Here is a tiny trained network, its code and every weight. The questions are about switching its units off for an input and a target symbol, where a switched-off unit gives its printed mean instead of its output.

import numpy as np


def w(rows, s, z=0):
    codes = np.array(rows[::2]) - 128.0
    scale = np.full(codes.shape[1], s)
    scale[-1] = z or s
    return codes * scale


def f(y):
    return y / 2 * (1 + np.tanh(0.7978845608 * (y + 0.044715 * y**3)))


def softmax(a):
    e = np.exp(a - a.max(-1, keepdims=True))
    return e / e.sum(-1, keepdims=True)


def log_softmax(a):
    a = a - a.max(-1, keepdims=True)
    return a - np.log(np.exp(a).sum(-1, keepdims=True))


def net(x, mask):
    ids = ['αβγηλξψ'.index(c) for c in x.split()]
    T = len(ids)
    res = E[ids] + P[:T]
    u = 0
    for l in range(3):
        q, k, v = (res @ M[l].T for M in (Q, K, V))
        z = softmax(np.where(np.tri(T) > 0, q @ k.T / 3**0.5, -1e9)) @ v
        res = res + np.where(mask[u], z, O[l][:, -1]) @ O[l][:, :-1]
        u += 1
        y = f(res @ A[l][:, :-1].T + A[l][:, -1])
        res = res + np.where(mask[u : u + 8], y, B[l][:, -1]) @ B[l][:, :-1]
        u += 8
    return log_softmax(res[-1] @ U[:, :-1].T + U[:, -1])


Q, K, V, O, A, B = {}, {}, {}, {}, {}, {}
E = w([
[56,235,90,151,136,199,95],'α',
[119,153,135,95,137,128,84],'β',
[186,75,238,134,171,78,99],'γ',
[5,61,121,244,13,102,67],'η',
[205,139,240,137,93,168,179],'λ',
[40,84,15,71,55,47,133],'ξ',
[71,85,175,138,214,217,169],'ψ',
],0.013)
P = w([
[115,82,127,68,164,172,170],'0',
[142,173,109,92,59,126,115],'1',
[179,115,68,128,110,116,254],'2',
[117,153,122,104,140,157,77],'3',
[140,180,165,169,176,89,160],'4',
[125,135,102,89,138,164,116],'5',
[133,196,153,221,167,73,154],'6',
[130,146,97,95,142,164,118],'7',
[82,176,156,191,172,67,176],'8',
[142,157,94,125,141,160,114],'9',
[54,179,186,160,150,76,225],'10',
[133,110,96,74,134,163,154],'11',
[89,167,143,233,120,63,148],'12',
[138,120,92,120,148,156,127],'13',
],0.012)
Q[0] = w([
[110,148,102,208,79,154,156],'L0H1',
[154,112,101,100,168,122,194],'L0H1',
[75,215,147,254,157,88,192],'L0H1',
],0.008)
K[0] = w([
[98,103,142,144,153,209,214],'L0H1',
[174,84,74,167,233,161,132],'L0H1',
[100,179,133,186,214,2,190],'L0H1',
],0.0067)
V[0] = w([
[1,155,197,110,99,167,34],'L0H1',
[92,144,105,131,161,136,162],'L0H1',
[64,32,213,62,213,133,121],'L0H1',
],0.0074)
O[0] = w([
[135,233,51,253,241,119,15,194],'L0H1',
[130,68,48,212,186,33,123,189],'L0H1',
[238,148,39,228,187,183,236,253],'L0H1',
],0.007,0.0055)
A[0] = w([
[193,176,179,75,212,124,115,171],'L0N1',
[155,174,105,186,116,58,164,71],'L0N2',
[188,191,153,126,175,1,167,3],'L0N3',
[116,117,124,94,137,190,115,84],'L0N4',
[173,115,198,102,156,83,185,79],'L0N5',
[160,148,133,115,184,209,141,27],'L0N6',
[145,153,71,144,123,162,39,237],'L0N7',
[224,131,105,148,122,173,106,180],'L0N8',
],0.009,0.004)
B[0] = w([
[200,138,69,164,120,73,93,208],'L0N1',
[123,58,106,137,225,166,210,224],'L0N2',
[58,154,22,121,134,111,170,159],'L0N3',
[177,130,76,129,145,173,113,131],'L0N4',
[49,175,51,129,70,113,98,167],'L0N5',
[152,165,115,187,114,174,122,252],'L0N6',
[85,68,148,2,120,202,186,253],'L0N7',
[180,109,134,82,158,122,158,227],'L0N8',
],0.0084,0.0054)
Q[1] = w([
[54,253,161,156,168,159,107],'L1H1',
[189,32,176,70,144,136,19],'L1H1',
[112,154,135,124,122,156,212],'L1H1',
],0.0058)
K[1] = w([
[73,77,228,234,67,165,223],'L1H1',
[227,75,92,2,112,117,124],'L1H1',
[141,147,141,206,179,249,104],'L1H1',
],0.0044)
V[1] = w([
[113,65,166,249,63,184,99],'L1H1',
[138,83,192,148,109,112,152],'L1H1',
[213,149,24,111,130,99,2],'L1H1',
],0.0053)
O[1] = w([
[95,175,124,138,100,110,130,200],'L1H1',
[166,158,10,135,165,113,142,57],'L1H1',
[108,125,132,131,141,101,80,2],'L1H1',
],0.014,0.0037)
A[1] = w([
[32,148,197,169,89,147,171,253],'L1N1',
[186,31,70,64,112,157,188,141],'L1N2',
[142,177,150,20,179,70,156,174],'L1N3',
[180,191,134,172,173,81,62,118],'L1N4',
[161,175,145,235,150,126,105,13],'L1N5',
[103,53,99,91,2,187,159,31],'L1N6',
[99,54,153,189,104,5,162,89],'L1N7',
[130,123,154,117,121,5,189,165],'L1N8',
],0.0081,0.0041)
B[1] = w([
[147,118,172,193,140,77,102,254],'L1N1',
[95,174,169,101,108,119,5,243],'L1N2',
[120,86,149,254,132,190,121,137],'L1N3',
[61,89,147,97,109,3,147,139],'L1N4',
[69,121,160,38,61,141,89,194],'L1N5',
[81,214,121,44,141,105,94,183],'L1N6',
[113,182,156,146,198,208,54,174],'L1N7',
[109,159,107,165,220,122,136,162],'L1N8',
],0.0085,0.0081)
Q[2] = w([
[112,76,183,215,200,218,159],'L2H1',
[130,14,2,119,124,67,201],'L2H1',
[205,159,173,45,182,219,2],'L2H1',
],0.0049)
K[2] = w([
[128,174,109,166,122,123,240],'L2H1',
[228,247,250,145,128,86,89],'L2H1',
[190,3,65,2,66,179,209],'L2H1',
],0.0057)
V[2] = w([
[197,158,11,38,220,38,8],'L2H1',
[230,254,203,39,134,50,233],'L2H1',
[136,75,206,54,94,164,134],'L2H1',
],0.0048)
O[2] = w([
[215,222,83,137,182,123,38,72],'L2H1',
[115,254,185,108,221,190,191,3],'L2H1',
[68,5,110,148,248,181,145,28],'L2H1',
],0.0074,0.0049)
A[2] = w([
[68,137,34,27,107,153,148,2],'L2N1',
[2,152,90,165,170,177,112,67],'L2N2',
[80,146,219,175,180,10,158,91],'L2N3',
[99,183,85,121,181,78,145,52],'L2N4',
[185,92,154,108,64,30,162,145],'L2N5',
[109,170,167,148,186,230,128,188],'L2N6',
[122,118,142,196,205,197,192,165],'L2N7',
[183,144,100,169,204,226,180,171],'L2N8',
],0.0085,0.0035)
B[2] = w([
[164,190,136,201,178,164,118,158],'L2N1',
[145,125,190,133,75,98,190,255],'L2N2',
[127,105,119,24,197,169,131,244],'L2N3',
[167,87,84,130,53,206,157,162],'L2N4',
[95,203,145,128,135,96,46,151],'L2N5',
[145,143,88,70,135,91,254,244],'L2N6',
[164,116,69,196,137,167,118,250],'L2N7',
[112,129,67,168,110,76,171,240],'L2N8',
],0.009)
U = w([
[143,143,98,102,209,74,110,114],'α',
[134,124,58,189,114,153,115,134],'β',
[255,157,183,149,89,105,121,239],'γ',
[106,190,89,165,189,177,68,152],'η',
[140,194,149,80,177,146,151,5],'λ',
[55,144,74,94,63,64,118,111],'ξ',
[136,95,109,45,162,186,117,145],'ψ',
],0.0087,0.0028)

Each question gives the input, a string of symbols that net reads in full, and the target symbol t.
The units are the heads (3 rows each of Q, K, V and O) and the neurons (one row each of A and B). Each row of codes is followed by its name. A weight is (code - 128) times the scale printed after its matrix; where a second scale follows, it is the last column's (O, A, B and U).
mask holds one flag per unit, layer by layer, with each layer's heads first. A switched-off unit (its flag False) gives its mean, the last column of its rows in O or B, instead of its output. The means were averaged over made-up inputs and are rounded, as every weight is.
A unit's drop is (log p(t) with every unit on - log p(t) with that unit switched off) / (log p(t) with every unit on - log p(t) with every unit switched off).
The circuit of an input: a set's keep is (log p(t) with only the set's units on - log p(t) with every unit switched off) / (log p(t) with every unit on - log p(t) with every unit switched off). Starting from the 12 units with the biggest drops (on a tie, the unit counted first), units are removed one at a time, each time the one whose removal leaves the highest keep (on an exact tie, the one counted first), for as long as the keep stays at least 0.8.
units of the circuit, in order: the units of the circuit, biggest drop first
most important unit: the unit with the biggest drop
k most important neurons: the k neurons with the biggest drops, biggest first
k most important neurons of layer l: the k neurons of layer l with the biggest drops, biggest first
input η α ψ, target ξ: units of the circuit, in order -> (L0H1 L1N2 L2H1)
input α ψ η η γ, target ξ: most important unit -> L0N5
input γ η ψ η ψ ψ ξ β ψ λ ξ, target β: units of the circuit, in order -> (L2N4 L0N7 L1N8)
input ψ ξ λ ψ ψ λ γ λ η η ψ ψ α γ, target α: units of the circuit, in order -> (L0N1 L1N4 L1H1 L2N2)
input η ψ α ψ ψ ψ ψ ψ η η ψ λ γ, target β: units of the circuit, in order -> (L0N3 L2N4 L1N8)
input β η ψ ψ ψ β, target ψ: units of the circuit, in order -> (L0N7 L0H1)
input λ λ γ, target λ: units of the circuit, in order -> (L0H1 L2H1 L1N6)
input ψ λ η ξ η ξ γ γ ψ, target γ: 3 most important neurons of layer 1 -> (L1N8 L1N7 L1N2)
input λ ψ ψ ψ ξ ψ ψ α λ λ ξ, target λ: units of the circuit, in order -> (L2N3 L2H1 L1N8)
input α ψ λ, target ψ: units of the circuit, in order -> (L1H1 L2H1)
input ξ γ ψ ψ α ξ ψ α λ, target β: 3 most important neurons -> (L0N2 L0N3 L2N4)
input ψ ξ ψ λ ψ ψ ψ λ ψ ψ η, target β: units of the circuit, in order -> (L0N2 L0H1)
input η ψ β η ψ ψ ψ α ψ ψ α, target β: 2 most important neurons -> (L2N7 L0N2)
input η η λ, target ξ: units of the circuit, in order -> (L0H1 L0N5)
input ξ ψ λ ξ α ξ α λ λ β λ, target λ: most important unit -> L2N3
input ψ ψ η ψ η ψ η η ψ η γ, target β: units of the circuit, in order -> (L0N3 L2N4)
input η λ ψ η α ψ η, target ψ: units of the circuit, in order -> (L2N3 L0H1 L1N7 L2H1)
input λ ξ γ, target λ: 3 most important neurons -> (L1N6 L1N7 L1N8)
input η β λ ψ ξ ψ ξ η λ, target η: 2 most important neurons of layer 0 -> (L0N7 L0N2)
input η ψ α, target ξ: most important unit -> L0H1
input λ λ λ, target λ: units of the circuit, in order -> (L0H1 L2H1 L1N6)
input ξ ξ ψ, target η: 3 most important neurons -> (L1N2 L1N6 L0N5)
input λ α η ψ ψ ψ γ η η β ψ, target ξ: units of the circuit, in order -> (L2H1 L0N8)
input η λ ψ ψ η ξ ξ ψ η, target η: 3 most important neurons -> (L1N7 L1N1 L0N3)
input ψ λ ψ ψ ξ ψ η, target η: 2 most important neurons -> (L1N2 L1N7)
input λ ψ α ψ λ ξ η ψ β ψ, target β: 2 most important neurons of layer 1 -> (L1N6 L1N2)
input ψ ψ η ψ η ψ ψ λ η α, target λ: 2 most important neurons of layer 2 -> (L2N6 L2N1)
